Below are the code and all the weights of a small trained network. Each question names an input and a target symbol and asks about switching units off, where a switched-off unit gives its printed mean instead of its output.

import numpy as np


def w(rows, s, z=0):
    codes = np.array(rows[::2]) - 128.0
    scale = np.full(codes.shape[1], s)
    scale[-1] = z or s
    return codes * scale


def f(y):
    return np.maximum(y, 0)


def softmax(a):
    e = np.exp(a - a.max(-1, keepdims=True))
    return e / e.sum(-1, keepdims=True)


def log_softmax(a):
    a = a - a.max(-1, keepdims=True)
    return a - np.log(np.exp(a).sum(-1, keepdims=True))


def net(x, mask):
    ids = ['ΞΦζημσ'.index(c) for c in x.split()]
    T = len(ids)
    res = E[ids] + P[:T]
    r = res
    for j in range(2):
        rows = slice(3 * j, 3 * j + 3)
        q, k, v = (r @ M[0][rows].T for M in (Q, K, V))
        z = softmax(np.where(np.tri(T) > 0, q @ k.T / 3**0.5, -1e9)) @ v
        o = O[0][rows]
        res = res + np.where(mask[j], z, o[:, -1]) @ o[:, :-1]
    y = f(res @ A[0][:, :-1].T + A[0][:, -1])
    res = res + np.where(mask[2:14], y, B[0][:, -1]) @ B[0][:, :-1]
    return log_softmax(res[-1] @ U[:, :-1].T + U[:, -1])


Q, K, V, O, A, B = {}, {}, {}, {}, {}, {}
E = w([
[70,161,85],'Ξ',
[83,144,150],'Φ',
[129,135,175],'ζ',
[203,128,55],'η',
[169,53,24],'μ',
[1,58,52],'σ',
],0.017)
P = w([
[91,220,59],'0',
[197,1,250],'1',
[85,214,64],'2',
[195,4,236],'3',
[72,216,65],'4',
[209,12,223],'5',
[70,219,60],'6',
[210,16,225],'7',
[73,216,63],'8',
[209,18,254],'9',
],0.0069)
Q[0] = w([
[138,172,122],'head 0',
[122,240,149],'head 0',
[162,188,141],'head 0',
[41,182,84],'head 1',
[153,152,115],'head 1',
[5,169,123],'head 1',
],0.017)
K[0] = w([
[117,212,174],'head 0',
[134,220,218],'head 0',
[209,207,228],'head 0',
[98,212,161],'head 1',
[155,152,117],'head 1',
[41,197,249],'head 1',
],0.011)
V[0] = w([
[36,58,112],'head 0',
[144,105,116],'head 0',
[63,211,254],'head 0',
[28,162,246],'head 1',
[10,93,117],'head 1',
[122,90,71],'head 1',
],0.007)
O[0] = w([
[2,57,63,189],'head 0',
[122,131,146,143],'head 0',
[78,240,213,1],'head 0',
[161,112,200,17],'head 1',
[115,63,116,128],'head 1',
[96,142,127,179],'head 1',
],0.0073,0.0062)
A[0] = w([
[224,81,159,88],'neuron 0',
[88,123,106,2],'neuron 1',
[85,37,245,23],'neuron 2',
[87,58,88,109],'neuron 3',
[12,63,220,94],'neuron 4',
[52,171,122,6],'neuron 5',
[203,116,190,112],'neuron 6',
[223,217,223,95],'neuron 7',
[99,86,94,72],'neuron 8',
[151,124,181,235],'neuron 9',
[173,116,132,24],'neuron 10',
[231,88,125,220],'neuron 11',
],0.011,0.0067)
B[0] = w([
[108,150,170,158],'neuron 0',
[150,128,139,143],'neuron 1',
[82,125,63,154],'neuron 2',
[140,131,157,250],'neuron 3',
[181,156,124,198],'neuron 4',
[76,93,174,146],'neuron 5',
[109,177,105,138],'neuron 6',
[172,8,113,141],'neuron 7',
[125,105,149,200],'neuron 8',
[192,165,126,154],'neuron 9',
[112,142,182,132],'neuron 10',
[98,147,156,222],'neuron 11',
],0.015,0.013)
U = w([
[44,165,94,93],'Ξ',
[158,182,163,255],'Φ',
[250,133,125,100],'ζ',
[169,181,35,152],'η',
[152,94,55,114],'μ',
[121,95,183,84],'σ',
],0.011,0.0065)

Each question gives the input, a string of symbols that net reads in full, and the target symbol t.
The units are the heads (3 rows each of Q, K, V and O) and the neurons (one row each of A and B). Each row of codes is followed by its name. A weight is (code - 128) times the scale printed after its matrix; where a second scale follows, it is the last column's (O, A, B and U).
mask holds one flag per unit, heads first, then neurons. A switched-off unit (its flag False) gives its mean, the last column of its rows in O or B, instead of its output. The means were averaged over made-up inputs and are rounded, as every weight is.
A unit's drop is (log p(t) with every unit on - log p(t) with that unit switched off) / (log p(t) with every unit on - log p(t) with every unit switched off).
The circuit of an input: a set's keep is (log p(t) with only the set's units on - log p(t) with every unit switched off) / (log p(t) with every unit on - log p(t) with every unit switched off). Starting from the 12 units with the biggest drops (on a tie, the unit counted first), units are removed one at a time, each time the one whose removal leaves the highest keep (on an exact tie, the one counted first), for as long as the keep stays at least 0.8.
units of the circuit, in order: the units of the circuit, biggest drop first
most important unit: the unit with the biggest drop
k most important neurons: the k neurons with the biggest drops, biggest first
which heads matter: for each layer, one digit per head in row order, 1 if its drop is at least 0.15 and else 0, layers parted by /
drop of u: that unit's drop, to one decimal
input σ η σ Ξ, target μ: which heads matter : 11
input μ Φ η Ξ σ Φ, target μ: units of the circuit, in order : neuron 2; head 0; neuron 11
input Ξ Φ ζ ζ ζ, target ζ: 3 most important neurons : neuron 7; neuron 9; neuron 11
input ζ μ η η, target σ: which heads matter : 10
input Ξ ζ σ Φ, target μ: most important unit : neuron 2
input μ ζ η Φ μ μ, target σ: units of the circuit, in order : head 0; neuron 11; neuron 0
input Φ σ μ σ μ μ η σ η Ξ, target μ: 2 most important neurons : neuron 11; neuron 0
input σ η μ ζ Φ η Φ η Ξ μ, target σ: 3 most important neurons : neuron 3; neuron 11; neuron 8
input η η μ Φ Ξ η η η, target Φ: units of the circuit, in order : neuron 11; neuron 0
input η μ σ μ σ, target σ: 2 most important neurons : neuron 3; neuron 5
input μ σ Φ ζ, target μ: units of the circuit, in order : head 0; head 1
input ζ Φ ζ ζ σ Φ, target η: 2 most important neurons : neuron 2; neuron 4
input Φ σ σ η, target μ: drop of head 1 : 0.5
input ζ σ Φ η, target μ: drop of head 1 : 0.6
input η Ξ μ η, target σ: drop of head 0 : 0.5
input μ Φ μ ζ Φ Ξ ζ, target ζ: drop of neuron 1 : 0.0
input σ Φ σ ζ, target μ: most important neuron : neuron 2
